Where the symbols take the elements:
* | t n p o h w
pep | fep sos mak fol vun mer
gek | tis nuf vaf sov fer rud
vob | tun bov vog dus vuk ter
gis | koz luz kan suv fof dav
mot | dor nem vum ges mev nar
nuf | pep dez rud fer zom tep
lif | lam did nus ris far fes
tul | vog vin vuk rav rov fuz
pag | fes gek nep vus sov vaf
guz | boz bal saz ter baz vaz
vab | kan zud fof zin riz kap
zin | ber riz vuf dez rig vab
lor | kap veg zad tof seg dus
buf | kom rez ges vaz bok mev
pur | pag rof roz nav kod fep
bov | rap deg ter vuk fuz baz
rov | vob boz tul pif zel vin
nus | taz fes nef dar lif nav
vum | dol nar dof mag mot ris
vaf | kod rud fol pag gek vun
moz | nuf geb dek mak mer sig
zad | luz dus zud fef lor lin
rez | vum lam mev bok nel taz
fep | vaf dek fer pur rof zom
pas | riz fif tof kan dav seg
dof | bok ris dor kom vum dar
vuf | geb vab suv tep zin fof
nep | nav vaf did buz pag fol
reb | rov guz rap vog ter saz
fif | zad pif seg dav ves rav
vuv | rav reb tun giv vog rap
lam | nar zek taz nel nef vod
sos | dek suv mer vun tek ber
tis | roz pep kod did fol mak
zud | dav lin kap riz zad giv
zek | buz pur vod nef nav roz
fer | fol zom gek roz fep nuf
nim | deg ges nol muf zug mag
pov | zug dor bal deg nug dol
nol | baz mag zus boz nim kom
nem | dar vus nar mev taz buz
rap | tul saz zel vuv reb muf
bal | nim dol vaz baz pov bok
giv | fif vog des zud lin vuv
tof | vab seg fef vas pas lor
kom | bal vum nug nol mag dof
vas | zin pas koz geb kan tof
rud | mak tep vun gek nuf tek
geb | dez kan sig mer ber vas
nar | kor buz ris mot nem far
bok | mag nel buf bal dol rez
did | zek fol fes far nep tis
sig | tep vas bek moz geb koz
zom | vun bek nuf fep dek dez
fol | pur vun tis nep vaf pep
des | seg vuv ves kap giv tun
dez | sos rig tep zom bek zin
vin | ter nol fuz rov boz zus
kod | sov mak pur fes tis rof
vus | lif sov buz taz vod pag
sov | did fer pag vod roz gek
fof | vas kap gis vuf vab luz
tep | mer zin tek nuf dez vuf
fes | vod tis nav lif did kod
ter | zel baz reb vob bov guz
zug | zus buf nim saz vaz ges
vun | rof tek pep vaf rud sos
taz | ris vod nem rez lam vus
mag | pov mot kom nim ges vum
buz | nus pag far nem vus nep
nug | vaz dof pov zus kom dor
rig | suv fef zin bek koz riz
dol | ges kor bok pov dor nel
nel | mot nef rez dol kor lam
mak | fer mer rof tis pep moz
luz | tof des dav fof kap ves
boz | bov nim vin zel muf nol
kap | pas giv luz vab zud des
dav | fef ves pas gis luz fif
lin | ves vob giv zad dus vog
saz | vin vaz muf reb guz zug
far | nef nep lif nar buz did
vaz | nol bok zug guz bal buf
nav | vus kod zek nus fes pur
kor | mev nus nel dor dar nef
kan | rig dav vas ber gis pas
rav | lin rov veg fif pif tul
mer | zom ber moz pep sos geb
vod | far roz vus lam zek sov
koz | vuf tof rig sig vas fef
rof | gek moz fep kod mak dek
dus | des vuk lin lor veg vob
vuk | vuv fuz vob veg tul bov
fef | fof lor riz koz tof zad
zel | vuk muf rov tun rap boz
ber | bek gis geb sos suv kan
tek | moz vuf sos rud tep suv
dar | rez lif kor dof ris nus
baz | muf pov guz bov deg bal
vog | pif ter vuv lin vob reb
ves | lor tun fif luz des pif
muf | fuz zug boz rap saz nim
riz | gis zad vab rig fef zud
fuz | reb zus bov tul vin deg
mev | dof taz mot buf rez nem
dek | rud sig zom rof moz bek
nef | nem nav lam kor nus zek
bek | tek koz dez dek sig rig
tun | veg rap pif des vuv zel
pif | dus zel rav ves tun rov
deg | saz nug baz fuz zus pov
zus | guz kom deg vin nol nug
ges | nug mev mag zug buf mot
suv | sig fof ber tek vuf gis
veg | giv tul dus seg rav vuk
dor | buf dar dol nug dof kor
seg | zud rav lor pas fif veg
roz | nep fep sov zek pur fer
ris | nel far dar vum nar lif

The rows follow the links: the fewer symbols apart two elements are, the more alike their rows tend to be.

Each row is also shifted at random along 7 hidden directions that mean nothing.

Rows with their elements:
-27;-14;-15;27;1;8;31;-9;9;-10;18;13;8;13;-18;-5;-20;-28;3;-4;-3;-10;-15;16;-3;43;10;7;-9;9;26;-20;30;0;-15;5;6;10;-6;0;11;19;6;24;19;-12;24;5; element mer
76;19;8;-27;-24;8;-25;13;-15;-16;-10;-46;6;-18;22;0;11;21;-10;-20;17;0;2;-8;17;-37;1;8;17;3;-10;17;-19;-15;21;-2;-17;-20;22;-2;-25;61;14;34;5;4;-12;-2; element mot
9;-1;11;-15;27;-9;6;16;20;53;-18;-39;-6;4;-23;-14;-86;7;15;18;-7;1;29;65;-5;-7;-28;-12;-3;38;-2;-18;-4;6;-10;-30;17;20;-24;33;-2;10;-15;-35;39;24;4;1; element zad
-59;-14;7;7;31;-12;2;-32;12;-35;8;30;-15;11;-6;5;101;4;2;25;-24;6;2;-18;-27;-10;8;-21;-12;-33;-9;-2;-1;29;-12;6;3;17;-26;-26;36;-58;-25;-47;-23;-4;-8;-3; element des
-8;-5;7;-41;26;-4;1;33;19;39;-12;-41;4;0;-11;-27;-41;3;24;27;-7;20;39;-49;-5;-37;-21;-18;-5;-11;9;-19;-6;-23;-8;-33;14;20;-26;33;-4;23;-9;-25;-31;35;10;-9; element zud
-5;7;14;-5;13;-6;-15;-33;2;-41;-9;14;-18;-4;15;15;30;31;-6;9;-14;-3;3;7;-18;-19;-3;-9;-1;9;-34;10;-19;22;1;4;-16;4;-12;-14;12;-3;-22;43;-7;4;-24;-1; element rap
-33;12;9;3;-1;-12;-29;13;-19;19;-11;-15;-12;-10;2;17;26;20;-10;1;4;6;-4;9;1;-14;3;0;13;-12;9;24;-25;16;14;0;0;-15;13;-1;-7;-26;-1;-59;-3;0;-26;0; element bal
109;7;1;20;-26;4;-4;-7;-13;12;1;38;3;-4;16;14;-33;-5;-13;-19;15;-6;-19;22;12;14;1;14;1;16;-21;13;2;-1;7;19;-3;-17;26;-10;-12;-34;12;12;4;-11;0;5; element lif
19;-22;-4;-32;16;4;15;23;26;3;-4;0;7;3;-26;-25;30;-9;28;12;-21;-6;20;-2;1;73;-32;-10;-8;-10;19;-25;8;-29;-3;-31;-3;24;-18;38;5;-24;-4;24;39;-36;16;2; element gis
63;2;-9;-6;-31;14;1;6;-8;-19;6;-18;14;-7;4;-4;39;-7;-7;-32;15;-16;-11;46;24;29;1;14;11;10;-3;3;6;-13;16;4;-14;-13;25;-8;-15;20;22;21;59;-36;6;7; element vod
-1;18;-3;12;-24;4;-11;16;-22;17;-1;-37;5;-8;9;7;-53;1;-15;-20;25;1;-13;5;15;-31;16;17;15;14;17;13;-3;-1;9;9;2;-23;24;-2;-22;61;19;-3;-5;19;-3;0; element nem
19;-3;21;25;43;-17;1;-23;9;-13;4;-20;-23;9;-16;14;6;13;-5;28;-17;10;-1;-6;-40;-39;15;-15;-6;-6;26;-3;-5;45;-20;-1;10;14;-33;-9;28;29;-25;-42;-32;39;-10;-4; element giv
-95;0;-2;2;18;4;15;-56;16;-80;9;2;-8;8;10;1;35;11;-5;6;-15;-10;2;12;-23;-34;16;-10;-9;18;-34;-11;10;24;-14;9;-14;19;-27;-33;26;58;-21;73;-1;14;-2;-1; element seg
-38;12;-11;12;-33;7;-10;-6;-20;-5;-3;38;3;-9;21;15;-22;3;-12;-23;12;-11;-19;13;17;26;2;19;6;15;-21;18;-5;-9;15;20;-13;-22;30;-7;-17;-22;12;52;7;-23;-10;5; element dar
7;5;17;-10;19;-15;-17;11;5;40;-25;-9;-17;-6;-11;7;-44;27;6;14;-11;-1;17;56;-7;17;-31;-8;3;27;-7;5;-26;12;5;-21;2;5;-9;31;-3;-35;-19;-21;34;1;-21;3; element rov
-24;3;-16;7;-22;14;14;9;-8;-4;16;-38;19;3;2;-10;-13;-23;-8;-22;24;-1;-10;0;18;-31;24;12;7;2;15;-6;20;-10;0;9;7;-10;14;-16;-12;71;24;-9;4;12;21;0; element roz
70;-8;-4;12;2;8;26;-4;10;-8;18;-30;11;11;-13;-13;-9;-24;0;-6;7;-3;-5;16;-1;-11;16;2;-3;6;19;-19;26;2;-12;0;10;8;-8;-10;7;55;10;-13;15;11;27;1; element zom
-34;-6;11;-8;31;-11;-7;2;10;-8;-7;-24;-14;1;-18;1;34;17;8;23;-19;4;12;-2;-20;6;-7;-14;0;-11;23;-4;-12;15;-5;-17;-1;14;-23;14;15;7;-18;-17;3;3;-12;-1; element veg
-64;3;8;2;12;-12;-22;-4;-7;-14;-12;-3;-19;-7;-9;19;54;26;-4;7;-15;-6;-4;34;-11;32;-7;-4;8;-2;12;15;-23;23;10;-6;-13;-2;-1;7;7;-26;-14;-7;31;-24;-29;4; element vin
88;14;13;-30;-16;-4;-34;29;-14;34;-21;5;0;-17;19;3;-8;21;1;-2;8;9;12;-30;15;-7;-22;1;9;-10;-19;21;-30;-23;21;-8;-8;-17;21;19;-25;-42;5;-5;-18;-4;-19;-3; element buf
60;-10;-10;11;-21;9;12;-3;-1;-8;16;16;12;4;-2;-4;51;-24;-4;-21;9;-11;-16;31;15;32;7;7;0;-7;-2;-3;19;-4;4;12;1;-5;17;-18;0;-32;17;-25;37;-34;15;6; element pur
-49;6;-11;32;-16;-3;-8;40;-26;43;4;-18;2;-4;-17;14;-48;-12;-8;-8;15;6;-26;-28;9;31;16;21;13;-14;77;13;-1;-5;6;5;9;-24;25;23;-19;24;23;-30;-18;1;-2;2; element nef
9;3;13;-11;7;-12;-32;32;-12;17;-20;-11;-14;-15;-12;15;33;27;3;9;-12;2;-1;-12;-3;52;-19;0;12;-19;41;20;-34;-1;17;-17;-12;-9;8;36;-9;-29;-3;-5;10;-26;-29;1; element zus
-8;5;-6;54;-13;-5;-4;-2;-27;14;16;36;-4;5;6;27;-24;-15;-19;-3;13;11;-37;-57;-6;-8;35;17;2;-24;38;18;6;16;-5;33;12;-24;19;-18;1;-15;14;-33;-69;16;-3;-1; element nus
-25;-7;-18;9;-21;8;19;-15;-1;6;22;27;17;12;13;-13;52;-37;-6;-15;19;3;-3;10;19;-44;21;-2;-6;-19;-44;-5;27;-1;-3;24;20;-2;12;-51;5;-61;14;-94;-5;-2;24;-1; element vaf
52;18;13;-26;-14;-1;-29;8;-11;-1;-19;-29;-4;-17;17;6;6;30;-8;-13;8;-5;9;37;13;-18;-14;3;15;18;-28;19;-27;-2;21;-7;-16;-14;17;3;-20;12;1;15;31;-5;-23;1; element nug
-36;-15;4;-10;32;-7;9;9;18;5;4;-36;-3;8;-27;-15;43;-5;13;21;-14;7;17;0;-15;-7;-2;-18;-4;-19;28;-17;4;10;-12;-20;13;21;-28;8;17;7;-11;-63;9;8;7;-3; element dav
4;8;6;3;-9;-7;-28;20;-23;13;-7;4;-7;-12;6;17;31;14;-7;-1;4;7;-11;-33;4;8;3;6;12;-27;23;24;-23;0;15;4;-5;-20;19;6;-11;-29;6;-26;-23;-9;-22;-1; element bok
10;8;-6;28;-21;5;-7;8;-22;-14;7;-11;1;-6;1;18;-21;-1;-15;-18;12;-5;-32;-18;4;29;19;23;12;2;49;14;0;-1;7;13;-12;-22;23;5;-13;60;19;50;-5;-7;-5;4; element lam
-47;7;11;-5;13;-15;-29;24;-12;26;-18;-17;-15;-10;-7;13;-5;25;1;17;-8;11;6;-26;-9;1;-10;-3;9;-14;30;16;-29;6;8;-13;-1;-7;-1;26;-6;-10;-9;-24;-22;8;-26;-2; element muf
6;-8;-14;19;-8;2;18;33;-1;65;8;4;14;8;-19;-10;-83;-34;8;-2;13;7;-5;-10;12;24;0;11;-4;-1;37;-13;21;-18;-9;-2;25;-3;7;22;-11;-13;18;-45;-10;8;26;0; element fep
48;7;17;-45;10;-9;-23;24;8;46;-36;5;-8;-13;6;-7;-61;31;16;15;-10;5;35;9;4;11;-48;-10;0;21;-36;5;-31;-21;11;-29;-6;6;-5;44;-17;-47;-16;24;10;1;-18;-2; element zel
9;0;12;-13;28;-3;4;-7;16;-22;-7;-32;-8;1;-7;-5;-36;18;8;18;-16;1;15;-17;-22;-11;-7;-9;-4;15;14;-12;-6;4;-11;-18;-7;18;-29;21;8;75;-17;65;-10;26;-3;-3; element ves
-56;12;-2;11;-19;-4;-21;-1;-23;7;-4;15;-4;-8;16;17;23;9;-15;-11;11;1;-12;8;11;-12;9;7;10;-6;-13;24;-14;9;15;16;-3;-21;24;-17;-9;-37;5;-33;-6;-8;-19;1; element dor
61;11;22;-9;13;-15;-32;17;-11;23;-19;-7;-17;-10;5;15;-6;29;-2;17;-5;14;6;-38;-12;-16;-10;-5;7;-16;13;20;-32;7;8;-8;-2;-8;0;19;-6;-18;-10;-21;-38;16;-27;-4; element baz

Start here and follow the symbols in turn, left to right. Where do you end up?
Answer with the element's name.
25;-10;-15;6;-23;3;4;22;-8;39;8;56;14;2;4;-5;10;-30;6;-5;9;7;-9;-49;19;34;-3;7;-6;-33;4;2;12;-27;5;11;12;-11;22;1;-8;-92;19;-43;-29;-24;15;0
p p o t o n: nus
64;-12;4;10;23;3;25;-1;19;-9;9;-30;2;11;-26;-9;-40;-11;9;10;-10;-4;0;7;-17;19;2;-2;-7;14;41;-25;18;5;-19;-13;5;18;-24;19;12;71;-5;31;13;14;19;2
p h o o: zom
-24;9;9;4;1;-13;-27;15;-14;27;-20;20;-16;-11;-1;21;-18;25;-3;6;-7;0;-5;10;-2;39;-17;4;7;4;9;22;-29;6;13;-4;-7;-12;11;24;-9;-49;-7;3;3;-15;-29;3
h p o h n: zug
-15;12;-1;30;-19;-1;-13;-16;-23;-11;5;8;-6;-4;12;24;25;4;-22;-19;14;-7;-25;36;6;-9;21;13;10;4;-6;22;-5;23;10;24;-4;-21;25;-29;-3;-12;8;-26;11;-9;-15;5
h t p t: dor
39;-15;2;10;25;-3;21;6;17;15;6;9;-1;12;-22;-8;-47;-15;14;22;-14;8;3;-45;-19;23;-3;-5;-13;-7;39;-22;14;-5;-22;-10;12;18;-25;25;13;13;-7;12;-32;16;18;-3
o n t t o t o: rof
-67;-12;-11;19;11;-2;29;-30;18;18;8;81;0;18;4;-5;-65;-23;8;16;-9;3;5;-12;-10;0;-4;-8;-25;12;-42;-18;23;1;-23;13;19;18;-19;-11;18;-71;-16;6;-37;14;19;-1
h w o t n p: riz
-40;5;-1;16;-18;-7;-22;-2;-20;7;-7;28;-9;-9;4;22;47;10;-13;-13;2;-10;-18;55;11;40;-3;9;11;1;-10;25;-17;16;19;12;-8;-19;26;-10;-5;-76;3;-36;41;-40;-24;7
t o t t: guz
10;-2;15;-8;33;-6;-1;-9;12;-33;-4;-47;-14;2;-14;1;18;21;3;18;-18;0;8;-2;-27;-14;2;-12;1;2;27;-7;-9;20;-9;-16;-8;16;-28;10;16;73;-18;26;2;19;-9;-2
t t n p: dus
-25;-19;-13;7;6;3;28;-15;20;7;9;56;5;14;-10;-12;-3;-26;13;7;-12;-6;3;16;-1;42;-11;-6;-18;4;-20;-21;24;-5;-14;2;10;18;-13;-2;15;-68;-7;-2;13;-20;21;3
w p p h h: gis
-29;4;13;17;20;-17;-22;17;-8;24;-21;-1;-25;-8;-23;26;-49;28;0;17;-19;-4;-8;20;-18;70;-18;6;7;16;52;13;-27;17;3;-15;-8;-4;-4;46;-2;-6;-14;29;15;-11;-30;6
p t t p o n: tul
51;16;13;15;-8;-7;-24;6;-22;12;-3;-32;-9;-8;6;19;10;14;-18;-10;15;4;-13;19;2;-36;14;7;15;-3;11;23;-17;21;11;8;0;-21;18;-13;-9;14;6;-55;-2;12;-19;1
n p h h w: far
-21;-2;-20;-4;-24;16;16;10;-3;-3;15;-17;22;3;4;-16;2;-26;-1;-21;19;-3;-4;-1;23;-12;14;10;3;-1;1;-9;22;-20;2;7;5;-6;14;-13;-11;35;23;-4;11;-4;23;1
h h p o p: did
51;15;17;-19;-1;-6;-31;1;-13;-12;-14;6;-9;-13;26;11;18;30;-6;8;0;13;6;-67;-6;-39;-2;-4;5;-21;-16;23;-29;-4;11;3;-13;-12;5;-2;-8;-3;-7;25;-58;17;-24;-8
t o o w h o w: vin
-2;6;16;-20;24;-10;-9;-2;11;8;-16;-44;-11;-3;-6;-4;-7;24;4;12;-7;0;24;51;-10;-36;-14;-16;3;21;-19;-2;-16;17;-1;-20;1;13;-19;6;4;19;-18;-27;29;19;-12;-1
t t o w w h: vog
-58;-17;-18;-3;1;10;26;3;12;-12;21;-16;17;12;-15;-22;57;-32;8;-3;2;0;2;-7;7;0;14;-5;-5;-23;17;-21;28;-9;-8;-1;11;12;-7;-14;11;10;10;-42;12;-9;28;-1
t n t o n t t: dek
-18;11;-15;-5;-35;13;4;5;-12;16;5;-3;19;-2;23;-10;-30;-17;-9;-26;29;2;0;8;30;-47;11;11;5;11;-36;3;11;-18;8;15;7;-16;25;-23;-21;8;21;-19;-2;10;14;-1
h t t h: far
